Below are the code and all the weights of a small trained network. Each question names an input and a class and asks about switching units off, where a switched-off unit gives its printed mean instead of its output.

import numpy as np


def w(rows, s, z=0):
    codes = np.array(rows[::2]) - 128.0
    scale = np.full(codes.shape[1], s)
    scale[-1] = z or s
    return codes * scale


def norm(h):
    return h / np.sqrt((h * h).mean(-1, keepdims=True) + 1e-5)


def f(y):
    return y / 2 * (1 + np.tanh(0.7978845608 * (y + 0.044715 * y**3)))


def log_softmax(a):
    a = a - a.max(-1, keepdims=True)
    return a - np.log(np.exp(a).sum(-1, keepdims=True))


def net(x, mask):
    res = np.array(x, float).reshape(1, 7) / 4 @ E
    u = 0
    for l in range(2):
        y = f(norm(res) @ A[l][:, :-1].T + A[l][:, -1])
        res = res + np.where(mask[u : u + 14], y, B[l][:, -1]) @ B[l][:, :-1]
        u += 14
    return log_softmax(norm(res)[-1] @ U[:, :-1].T + U[:, -1])


A, B = {}, {}
E = w([
[246,111,132,74,113,237],'x0',
[127,127,132,128,124,130],'x1',
[159,43,120,30,139,45],'x2',
[128,127,126,127,132,129],'x3',
[193,26,92,251,129,107],'x4',
[128,128,126,128,125,128],'x5',
[254,235,165,141,87,16],'x6',
],0.0099)
A[0] = w([
[66,100,109,215,135,46,86],'L0N1',
[175,160,119,159,132,105,64],'L0N2',
[102,146,126,86,121,131,46],'L0N3',
[116,163,124,193,123,182,52],'L0N4',
[109,172,132,75,137,150,36],'L0N5',
[82,4,111,182,128,184,87],'L0N6',
[224,108,112,145,137,179,82],'L0N7',
[176,118,149,127,138,152,63],'L0N8',
[179,91,113,116,119,199,52],'L0N9',
[221,141,110,190,119,66,109],'L0N10',
[165,28,127,114,129,61,78],'L0N11',
[150,146,130,241,118,185,92],'L0N12',
[152,51,124,72,124,108,47],'L0N13',
[184,23,121,236,136,118,1],'L0N14',
],0.028,0.0082)
B[0] = w([
[128,1,170,153,79,88,252],'L0N1',
[139,154,174,118,168,137,170],'L0N2',
[135,139,115,126,100,180,154],'L0N3',
[80,150,85,81,124,59,174],'L0N4',
[154,143,106,148,88,202,168],'L0N5',
[144,166,209,82,223,170,251],'L0N6',
[121,35,170,157,91,98,198],'L0N7',
[130,78,149,138,115,105,151],'L0N8',
[127,34,175,157,115,104,177],'L0N9',
[137,165,198,87,207,182,236],'L0N10',
[71,190,75,121,99,45,220],'L0N11',
[72,183,55,114,106,51,209],'L0N12',
[60,155,84,101,137,72,186],'L0N13',
[184,165,51,160,44,252,236],'L0N14',
],0.047,0.017)
A[1] = w([
[108,152,87,119,127,79,78],'L1N1',
[102,177,89,129,117,89,106],'L1N2',
[104,115,143,122,161,89,159],'L1N3',
[141,86,138,123,105,109,92],'L1N4',
[108,160,82,171,148,77,117],'L1N5',
[200,194,171,156,79,66,147],'L1N6',
[153,145,176,99,255,151,21],'L1N7',
[165,175,181,132,229,151,26],'L1N8',
[139,19,145,166,98,80,38],'L1N9',
[175,166,159,156,148,79,68],'L1N10',
[226,174,154,140,103,55,134],'L1N11',
[170,27,149,221,114,76,29],'L1N12',
[215,156,46,195,102,191,18],'L1N13',
[116,179,20,149,157,32,2],'L1N14',
],0.026,0.0068)
B[1] = w([
[105,126,81,112,120,91,180],'L1N1',
[100,102,89,108,177,97,190],'L1N2',
[131,149,109,134,58,174,198],'L1N3',
[123,90,117,160,158,138,176],'L1N4',
[109,141,120,57,71,110,166],'L1N5',
[58,65,104,75,139,176,150],'L1N6',
[242,148,155,58,194,111,238],'L1N7',
[186,135,157,137,225,110,219],'L1N8',
[109,64,160,226,134,122,252],'L1N9',
[163,85,130,76,154,152,135],'L1N10',
[57,64,117,83,153,182,132],'L1N11',
[86,58,169,234,126,97,229],'L1N12',
[177,168,117,130,1,172,200],'L1N13',
[66,211,52,139,142,55,197],'L1N14',
],0.049,0.013)
U = w([
[163,152,203,68,249,173,103],'0',
[96,26,188,198,110,97,100],'1',
[47,187,57,87,130,49,84],'2',
[166,175,96,155,53,240,84],'3',
[153,156,133,158,135,104,251],'4',
],0.013,0.015)

Each question gives the input, the list of numbers given to net, and the class t.
The units are the neurons (one row each of A and B). Each row of codes is followed by its name. A weight is (code - 128) times the scale printed after its matrix; where a second scale follows, it is the last column's (A, B and U).
mask holds one flag per neuron, layer by layer. A switched-off neuron (its flag False) gives its mean, the last column of its row in B, instead of its output. The means were averaged over made-up inputs and are rounded, as every weight is.
A unit's drop is (log p(t) with every unit on - log p(t) with that unit switched off) / (log p(t) with every unit on - log p(t) with every unit switched off).
most important unit: the unit with the biggest drop
top k neurons: the k neurons with the biggest drops, biggest first
drop of u: that unit's drop, to one decimal
input [0,-5,6,-3,-6,-3,3], class 2: top 2 neurons : [L0N1 L0N6]
input [-1,-4,-8,-1,5,6,6], class 2: top 3 neurons : [L0N12 L0N6 L0N4]
input [4,-1,2,-1,6,-5,3], class 3: top 2 neurons : [L0N14 L0N1]
input [-3,5,-4,0,5,2,-2], class 3: most important unit : L0N14
input [-1,4,-6,-7,8,-1,-6], class 3: top 3 neurons : [L0N14 L0N10 L0N11]
input [-4,2,-3,-4,3,7,4], class 0: top 2 neurons : [L0N10 L0N2]
input [0,2,-5,7,8,2,-6], class 3: top 2 neurons : [L0N14 L0N10]
input [5,-4,1,0,-1,5,5], class 0: top 4 neurons : [L0N10 L0N1 L0N2 L1N7]
input [5,2,-7,-1,-3,5,1], class 2: top 2 neurons : [L0N12 L0N1]
input [-5,8,7,7,-6,-3,8], class 0: top 2 neurons : [L0N14 L0N12]
input [4,-3,-3,7,-5,2,3], class 3: top 4 neurons : [L0N5 L0N1 L0N6 L0N10]
input [-6,-7,-8,2,-5,-8,1], class 2: top 3 neurons : [L0N4 L0N7 L0N9]
input [3,-2,7,-3,5,-5,-8], class 0: top 2 neurons : [L0N6 L0N12]
input [-5,-4,-5,-4,6,6,-8], class 0: most important unit : L0N6
input [-3,-5,-1,-1,5,6,3], class 3: drop of L0N14 : 0.8
input [4,7,7,-7,1,-6,-4], class 2: drop of L0N11 : 0.6
input [-4,-1,1,6,4,4,-8], class 0: drop of L0N6 : 1.3
